Here is a tiny trained network, its code and every weight. The questions are about switching its units off for an input and a class, where a switched-off unit gives its printed mean instead of its output.

import numpy as np


def w(rows, s, z=0):
    codes = np.array(rows[::2]) - 128.0
    scale = np.full(codes.shape[1], s)
    scale[-1] = z or s
    return codes * scale


def f(y):
    return y / 2 * (1 + np.tanh(0.7978845608 * (y + 0.044715 * y**3)))


def log_softmax(a):
    a = a - a.max(-1, keepdims=True)
    return a - np.log(np.exp(a).sum(-1, keepdims=True))


def net(x, mask):
    res = np.array(x, float).reshape(1, 8) / 4 @ E
    y = f(res @ A[0][:, :-1].T + A[0][:, -1])
    res = res + np.where(mask, y, B[0][:, -1]) @ B[0][:, :-1]
    return log_softmax(res[-1] @ U[:, :-1].T + U[:, -1])


A, B = {}, {}
E = w([
[145,114,133,114,142,137,142,137,128,109,131,123],'x0',
[125,127,121,136,122,129,118,150,115,112,97,149],'x1',
[106,115,175,135,138,163,135,138,141,157,161,123],'x2',
[7,86,111,46,231,46,65,117,187,55,147,189],'x3',
[110,16,23,162,206,132,59,185,162,212,30,25],'x4',
[152,134,154,121,146,125,121,123,149,111,112,116],'x5',
[141,147,94,125,125,122,108,149,129,121,111,149],'x6',
[131,135,133,130,138,128,138,163,140,136,122,143],'x7',
],0.011)
A[0] = w([
[204,91,96,198,107,193,160,128,137,183,59,60,96],'N1',
[185,92,97,223,140,128,177,132,100,186,104,83,86],'N2',
[2,34,83,103,224,82,89,123,195,109,95,118,113],'N3',
[195,105,86,133,87,208,162,143,164,195,66,62,75],'N4',
[108,125,133,142,127,126,134,117,140,105,133,83,255],'N5',
[208,125,108,190,55,130,195,141,149,216,99,67,111],'N6',
[225,99,110,194,101,222,63,152,89,167,97,55,104],'N7',
[140,119,114,161,90,101,118,104,199,157,76,65,52],'N8',
[138,27,67,163,196,160,83,129,147,199,60,65,106],'N9',
[116,49,79,143,148,143,123,151,172,168,75,72,115],'N10',
[115,83,58,196,199,147,133,129,119,180,75,36,106],'N11',
[233,140,99,179,91,147,163,172,94,174,120,64,111],'N12',
],0.01,0.0059)
B[0] = w([
[56,113,40,49,187,61,60,205,57,173,63,14,231],'N1',
[92,87,106,214,84,49,141,115,227,151,120,108,204],'N2',
[30,35,8,19,175,18,41,222,76,247,38,37,249],'N3',
[61,141,84,211,59,71,86,125,232,203,98,137,217],'N4',
[86,133,125,131,167,108,92,175,119,187,135,68,155],'N5',
[125,110,89,79,105,127,138,159,114,177,107,96,231],'N6',
[73,116,64,120,133,61,73,174,80,175,120,61,233],'N7',
[174,121,130,196,83,130,144,79,221,84,128,143,166],'N8',
[184,147,171,97,118,248,221,13,162,28,203,202,254],'N9',
[170,220,183,82,127,188,185,37,72,68,184,236,218],'N10',
[197,182,216,35,137,162,193,55,44,1,205,204,234],'N11',
[94,83,118,189,77,149,124,111,167,130,90,103,227],'N12',
],0.0093,0.023)
U = w([
[52,53,40,123,194,50,60,203,109,216,2,25,253],'0',
[190,231,228,122,41,217,244,43,123,1,177,215,3],'1',
],0.0098,0.0021)

Each question gives the input, the list of numbers given to net, and the class t.
The units are the neurons (one row each of A and B). Each row of codes is followed by its name. A weight is (code - 128) times the scale printed after its matrix; where a second scale follows, it is the last column's (A, B and U).
mask holds one flag per neuron, in row order. A switched-off neuron (its flag False) gives its mean, the last column of its row in B, instead of its output. The means were averaged over made-up inputs and are rounded, as every weight is.
A unit's drop is (log p(t) with every unit on - log p(t) with that unit switched off) / (log p(t) with every unit on - log p(t) with every unit switched off).
most important unit: the unit with the biggest drop
top k neurons: the k neurons with the biggest drops, biggest first
drop when u is switched off: that unit's drop, to one decimal
input [-1,2,2,-1,7,-4,8,-4], class 1: most important unit -> N9
input [5,-5,-1,7,8,-8,-5,7], class 1: top 4 neurons -> (N9, N10, N11, N1)
input [-5,6,3,1,7,-5,-5,0], class 1: top 3 neurons -> (N9, N11, N10)
input [-3,7,5,3,-7,-7,-2,-8], class 1: top 2 neurons -> (N3, N1)
input [2,4,2,-4,5,-2,1,-2], class 1: top 2 neurons -> (N3, N9)
input [-7,-2,2,-2,4,3,0,7], class 1: top 2 neurons -> (N3, N9)
input [-6,3,-5,-5,6,1,-8,-2], class 1: top 4 neurons -> (N9, N11, N3, N10)
input [8,2,0,-2,6,2,-6,0], class 1: top 2 neurons -> (N9, N11)
input [-6,5,-4,-7,-7,7,2,5], class 0: top 3 neurons -> (N9, N11, N10)
input [2,5,-7,6,-7,3,2,3], class 1: top 4 neurons -> (N3, N1, N7, N4)
input [6,5,2,-4,6,1,4,-2], class 1: top 3 neurons -> (N9, N11, N3)
input [5,-4,8,5,-8,-1,8,-1], class 1: drop when N1 is switched off -> 0.5
input [1,7,5,0,-2,5,4,6], class 1: drop when N1 is switched off -> 0.9
